Below is a small trained network, with its code and all its weights. Each question gives an input and a target symbol and asks what happens when units are switched off, that is, made to give their printed mean instead of their output.

import numpy as np


def w(rows, s, z=0):
    codes = np.array(rows[::2]) - 128.0
    scale = np.full(codes.shape[1], s)
    scale[-1] = z or s
    return codes * scale


def norm(h):
    return h / np.sqrt((h * h).mean(-1, keepdims=True) + 1e-5)


def f(y):
    return np.maximum(y, 0)


def softmax(a):
    e = np.exp(a - a.max(-1, keepdims=True))
    return e / e.sum(-1, keepdims=True)


def log_softmax(a):
    a = a - a.max(-1, keepdims=True)
    return a - np.log(np.exp(a).sum(-1, keepdims=True))


def net(x, mask):
    ids = ['αβημπφψω'.index(c) for c in x.split()]
    T = len(ids)
    res = E[ids] + P[:T]
    u = 0
    for l in range(2):
        r = norm(res)
        for j in range(2):
            rows = slice(2 * j, 2 * j + 2)
            q, k, v = (r @ M[l][rows].T for M in (Q, K, V))
            z = softmax(np.where(np.tri(T) > 0, q @ k.T / 2**0.5, -1e9)) @ v
            o = O[l][rows]
            res = res + np.where(mask[u + j], z, o[:, -1]) @ o[:, :-1]
        u += 2
        y = f(norm(res) @ A[l][:, :-1].T + A[l][:, -1])
        res = res + np.where(mask[u : u + 4], y, B[l][:, -1]) @ B[l][:, :-1]
        u += 4
    return log_softmax(norm(res)[-1] @ U[:, :-1].T + U[:, -1])


Q, K, V, O, A, B = {}, {}, {}, {}, {}, {}
E = w([
[102,236,144,68,171],'α',
[147,144,178,147,225],'β',
[111,121,235,181,101],'η',
[125,106,195,140,72],'μ',
[226,165,162,254,148],'π',
[174,186,95,76,113],'φ',
[124,132,103,157,187],'ψ',
[148,152,179,114,16],'ω',
],0.0096)
P = w([
[121,10,51,166,172],'0',
[48,184,165,163,122],'1',
[52,204,128,111,119],'2',
[74,169,140,132,109],'3',
[106,122,179,136,253],'4',
[146,173,179,79,121],'5',
[133,163,158,114,171],'6',
[144,181,155,84,167],'7',
[131,159,172,90,128],'8',
[159,155,141,48,159],'9',
[165,119,141,30,191],'10',
[151,143,160,30,184],'11',
[170,144,127,18,214],'12',
[134,168,185,68,168],'13',
],0.0042)
Q[0] = w([
[40,81,20,107,135],'0.h0',
[185,223,187,166,143],'0.h0',
[56,46,104,36,162],'0.h1',
[1,102,147,111,73],'0.h1',
],0.0063)
K[0] = w([
[2,53,115,99,103],'0.h0',
[190,190,221,171,151],'0.h0',
[101,110,215,120,121],'0.h1',
[36,175,161,37,120],'0.h1',
],0.0083)
V[0] = w([
[149,158,80,37,16],'0.h0',
[3,189,184,130,139],'0.h0',
[90,249,226,172,144],'0.h1',
[119,217,94,133,129],'0.h1',
],0.0052)
O[0] = w([
[96,225,144,158,170,72],'0.h0',
[91,107,236,60,113,163],'0.h0',
[206,147,180,139,140,253],'0.h1',
[208,79,204,2,186,184],'0.h1',
],0.0073,0.0058)
A[0] = w([
[71,181,248,105,1,177],'0.n0',
[192,86,167,222,217,201],'0.n1',
[83,199,236,104,156,250],'0.n2',
[94,165,191,72,188,202],'0.n3',
],0.0061,0.0021)
B[0] = w([
[151,149,89,114,201,207],'0.n0',
[72,217,118,5,2,191],'0.n1',
[227,59,97,158,149,254],'0.n2',
[237,54,146,119,160,233],'0.n3',
],0.0065,0.0084)
Q[1] = w([
[18,58,94,220,85],'1.h0',
[141,221,143,162,161],'1.h0',
[96,78,1,165,173],'1.h1',
[214,232,167,69,189],'1.h1',
],0.0092)
K[1] = w([
[179,139,226,123,162],'1.h0',
[12,2,138,84,193],'1.h0',
[168,198,204,108,82],'1.h1',
[38,98,28,208,101],'1.h1',
],0.0086)
V[1] = w([
[129,86,37,1,42],'1.h0',
[72,41,142,98,196],'1.h0',
[149,161,46,111,238],'1.h1',
[151,148,198,22,146],'1.h1',
],0.0076)
O[1] = w([
[48,36,2,110,79,237],'1.h0',
[82,28,198,108,158,2],'1.h0',
[92,227,32,79,240,187],'1.h1',
[212,99,92,45,137,97],'1.h1',
],0.0097,0.0042)
A[1] = w([
[195,114,3,117,96,149],'1.n0',
[229,122,2,101,75,154],'1.n1',
[152,48,103,162,80,90],'1.n2',
[12,88,190,183,171,254],'1.n3',
],0.0087,0.0035)
B[1] = w([
[42,132,231,77,147,222],'1.n0',
[109,206,223,76,115,253],'1.n1',
[211,173,34,21,162,150],'1.n2',
[33,95,254,129,250,140],'1.n3',
],0.0079,0.011)
U = w([
[215,119,177,80,175,233],'α',
[121,60,35,104,73,9],'β',
[204,45,110,169,36,2],'η',
[126,78,186,235,115,24],'μ',
[88,188,166,123,2,142],'π',
[108,172,8,153,175,54],'φ',
[66,74,98,161,149,91],'ψ',
[205,189,67,249,137,168],'ω',
],0.0095,0.0022)

Each question gives the input, a string of symbols that net reads in full, and the target symbol t.
The units are the heads (2 rows each of Q, K, V and O) and the neurons (one row each of A and B). Each row of codes is followed by its name. A weight is (code - 128) times the scale printed after its matrix; where a second scale follows, it is the last column's (O, A, B and U).
mask holds one flag per unit, layer by layer, with each layer's heads first. A switched-off unit (its flag False) gives its mean, the last column of its rows in O or B, instead of its output. The means were averaged over made-up inputs and are rounded, as every weight is.
A unit's drop is (log p(t) with every unit on - log p(t) with that unit switched off) / (log p(t) with every unit on - log p(t) with every unit switched off).
The circuit of an input: a set's keep is (log p(t) with only the set's units on - log p(t) with every unit switched off) / (log p(t) with every unit on - log p(t) with every unit switched off). Starting from all 12 units, units are removed one at a time, each time the one whose removal leaves the highest keep (on an exact tie, the one counted first), for as long as the keep stays at least 0.8.
circuit, biggest first: the units of the circuit, biggest drop first
most important unit: the unit with the biggest drop
top k neurons: the k neurons with the biggest drops, biggest first
k most important neurons of layer l: the k neurons of layer l with the biggest drops, biggest first
which heads matter: for each layer, one digit per head in row order, 1 if its drop is at least 0.15 and else 0, layers parted by /
input φ φ π β, target φ: circuit, biggest first => [1.h1; 0.h0; 0.h1]
input ω α μ φ μ ψ, target ω: most important unit => 0.h0
input β ω ψ α α ω, target β: circuit, biggest first => [1.h0; 0.h1; 0.n1; 0.n3]
input β π α α π, target β: which heads matter => 11 / 10
input μ α α ω α π α α α ω φ, target μ: top 3 neurons => [0.n1; 1.n1; 1.n3]
input π α π π α φ π α ω α, target π: which heads matter => 11 / 11
input φ ψ π α α α α, target φ: circuit, biggest first => [1.h1; 0.h1; 0.h0]
input φ ω α α, target φ: circuit, biggest first => [1.h1; 0.h0; 1.n1]
input μ α α α π α α α η, target μ: circuit, biggest first => [0.h1; 1.h1; 1.n1]
input μ α ω φ ω η π, target μ: circuit, biggest first => [0.h1; 1.h1]
input ω α η, target ω: which heads matter => 11 / 11
input ω α φ π α ω α ω β φ, target ω: which heads matter => 11 / 11
input μ α α α φ ω ψ φ η α α β, target μ: circuit, biggest first => [0.h1; 1.h1; 1.n1]
input ψ α β π φ α π φ, target ψ: 2 most important neurons of layer 0 => [0.n2; 0.n3]
input π μ η, target π: circuit, biggest first => [0.n1; 0.h0; 0.h1; 0.n3]
input ψ η π π π β, target ψ: most important unit => 1.h0
input π α α η ω α π ω α φ, target π: top 3 neurons => [0.n1; 0.n3; 0.n2]
input η ψ α α α π α μ α α β, target η: which heads matter => 01 / 01
input ω η α α μ, target ω: top 3 neurons => [0.n1; 1.n0; 1.n1]
input μ μ π α α α ω, target μ: most important unit => 0.h1
input φ π ω α α π ψ π ω, target φ: which heads matter => 11 / 01
input π π π ψ ω μ, target π: which heads matter => 11 / 10
input π ω φ π ω, target π: 3 most important neurons of layer 0 => [0.n3; 0.n2; 0.n1]
input α α α ω π α π π β, target π: 3 most important neurons of layer 0 => [0.n1; 0.n3; 0.n0]
input η π α φ, target η: 2 most important neurons of layer 0 => [0.n3; 0.n2]
